Here is a tiny trained network, its code and every weight. The questions are about switching its units off for an input and a class, where a switched-off unit gives its printed mean instead of its output.

import numpy as np


def w(rows, s, z=0):
    codes = np.array(rows[::2]) - 128.0
    scale = np.full(codes.shape[1], s)
    scale[-1] = z or s
    return codes * scale


def norm(h):
    return h / np.sqrt((h * h).mean(-1, keepdims=True) + 1e-5)


def f(y):
    return np.maximum(y, 0)


def log_softmax(a):
    a = a - a.max(-1, keepdims=True)
    return a - np.log(np.exp(a).sum(-1, keepdims=True))


def net(x, mask):
    res = np.array(x, float).reshape(1, 4) / 4 @ E
    u = 0
    for l in range(2):
        y = f(norm(res) @ A[l][:, :-1].T + A[l][:, -1])
        res = res + np.where(mask[u : u + 6], y, B[l][:, -1]) @ B[l][:, :-1]
        u += 6
    return log_softmax(norm(res)[-1] @ U[:, :-1].T + U[:, -1])


A, B = {}, {}
E = w([
[96,136,125,122,150,82,151,106],'x0',
[81,180,171,134,126,126,139,254],'x1',
[111,140,69,28,41,84,68,148],'x2',
[77,145,71,72,219,248,140,115],'x3',
],0.0099)
A[0] = w([
[70,88,22,26,155,140,41,163,3],'L0N0',
[146,48,52,43,68,56,100,165,103],'L0N1',
[198,111,135,27,144,156,129,5,91],'L0N2',
[163,74,254,220,122,97,159,103,57],'L0N3',
[57,205,25,77,89,169,98,109,24],'L0N4',
[190,110,82,167,61,68,91,47,7],'L0N5',
],0.0072,0.0062)
B[0] = w([
[182,84,224,176,187,105,75,118,196],'L0N0',
[85,143,29,189,49,130,183,144,238],'L0N1',
[122,149,114,130,15,130,220,92,233],'L0N2',
[220,120,113,22,148,138,110,152,254],'L0N3',
[194,59,231,104,198,78,87,125,187],'L0N4',
[99,2,37,81,61,101,99,135,202],'L0N5',
],0.0081,0.0056)
A[1] = w([
[93,147,138,153,50,64,46,150,38],'L1N0',
[155,123,100,241,120,107,167,134,159],'L1N1',
[218,57,128,100,112,87,91,47,72],'L1N2',
[149,44,96,150,156,162,104,11,84],'L1N3',
[87,85,37,76,116,146,13,72,89],'L1N4',
[166,123,238,79,163,84,94,179,2],'L1N5',
],0.011,0.0055)
B[1] = w([
[185,196,147,127,83,146,119,58,181],'L1N0',
[125,104,112,70,124,90,83,134,178],'L1N1',
[46,114,148,188,247,172,127,207,247],'L1N2',
[137,203,105,151,68,150,170,106,223],'L1N3',
[137,78,192,74,176,131,104,156,185],'L1N4',
[100,51,78,92,120,83,89,75,192],'L1N5',
],0.016,0.011)
U = w([
[103,102,143,161,226,151,150,173,69],'0',
[142,39,135,58,109,51,68,132,73],'1',
[172,248,124,147,67,128,156,64,252],'2',
],0.016,0.0032)

Each question gives the input, the list of numbers given to net, and the class t.
The units are the neurons (one row each of A and B). Each row of codes is followed by its name. A weight is (code - 128) times the scale printed after its matrix; where a second scale follows, it is the last column's (A, B and U).
mask holds one flag per neuron, layer by layer. A switched-off neuron (its flag False) gives its mean, the last column of its row in B, instead of its output. The means were averaged over made-up inputs and are rounded, as every weight is.
A unit's drop is (log p(t) with every unit on - log p(t) with that unit switched off) / (log p(t) with every unit on - log p(t) with every unit switched off).
The circuit of an input: a set's keep is (log p(t) with only the set's units on - log p(t) with every unit switched off) / (log p(t) with every unit on - log p(t) with every unit switched off). Starting from all 12 units, units are removed one at a time, each time the one whose removal leaves the highest keep (on an exact tie, the one counted first), for as long as the keep stays at least 0.8.
units of the circuit, in order: the units of the circuit, biggest drop first
most important unit: the unit with the biggest drop
top k neurons: the k neurons with the biggest drops, biggest first
top k neurons in layer l: the k neurons of layer l with the biggest drops, biggest first
drop of u: that unit's drop, to one decimal
input [-4,-7,0,-6], class 0: most important unit	L1N2
input [2,0,7,6], class 0: units of the circuit, in order	[L1N2 L0N0]
input [-7,-2,7,6], class 0: units of the circuit, in order	[L1N2 L0N0]
input [5,1,-5,-4], class 1: top 2 neurons in layer 1	[L1N5 L1N3]
input [-5,7,0,-5], class 1: top 2 neurons in layer 1	[L1N5 L1N3]
input [3,-7,-1,2], class 2: top 3 neurons in layer 0	[L0N2 L0N3 L0N4]
input [-5,1,7,-2], class 2: top 2 neurons in layer 1	[L1N0 L1N5]
input [-5,4,3,6], class 1: top 2 neurons	[L1N2 L1N5]
input [1,1,3,-8], class 2: top 3 neurons in layer 1	[L1N0 L1N5 L1N4]
input [-8,-7,8,1], class 0: top 4 neurons	[L1N2 L0N0 L0N4 L1N5]
input [7,1,2,8], class 1: top 3 neurons	[L0N4 L1N2 L1N5]
input [-1,2,2,7], class 1: top 2 neurons	[L1N2 L1N5]
input [-7,-8,0,5], class 2: top 4 neurons	[L1N3 L0N2 L0N3 L0N5]
input [-3,3,-8,-3], class 1: most important unit	L1N2
input [8,5,3,1], class 1: top 2 neurons in layer 0	[L0N4 L0N2]
input [3,-6,-1,6], class 2: top 2 neurons	[L1N3 L0N2]
input [-8,-8,-2,-2], class 0: drop of L1N2	2.4
input [-1,-5,-4,-6], class 0: drop of L1N2	1.4
input [-5,-5,-7,7], class 2: drop of L1N2	0.1
input [6,1,2,-2], class 2: units of the circuit, in order	[L1N0]
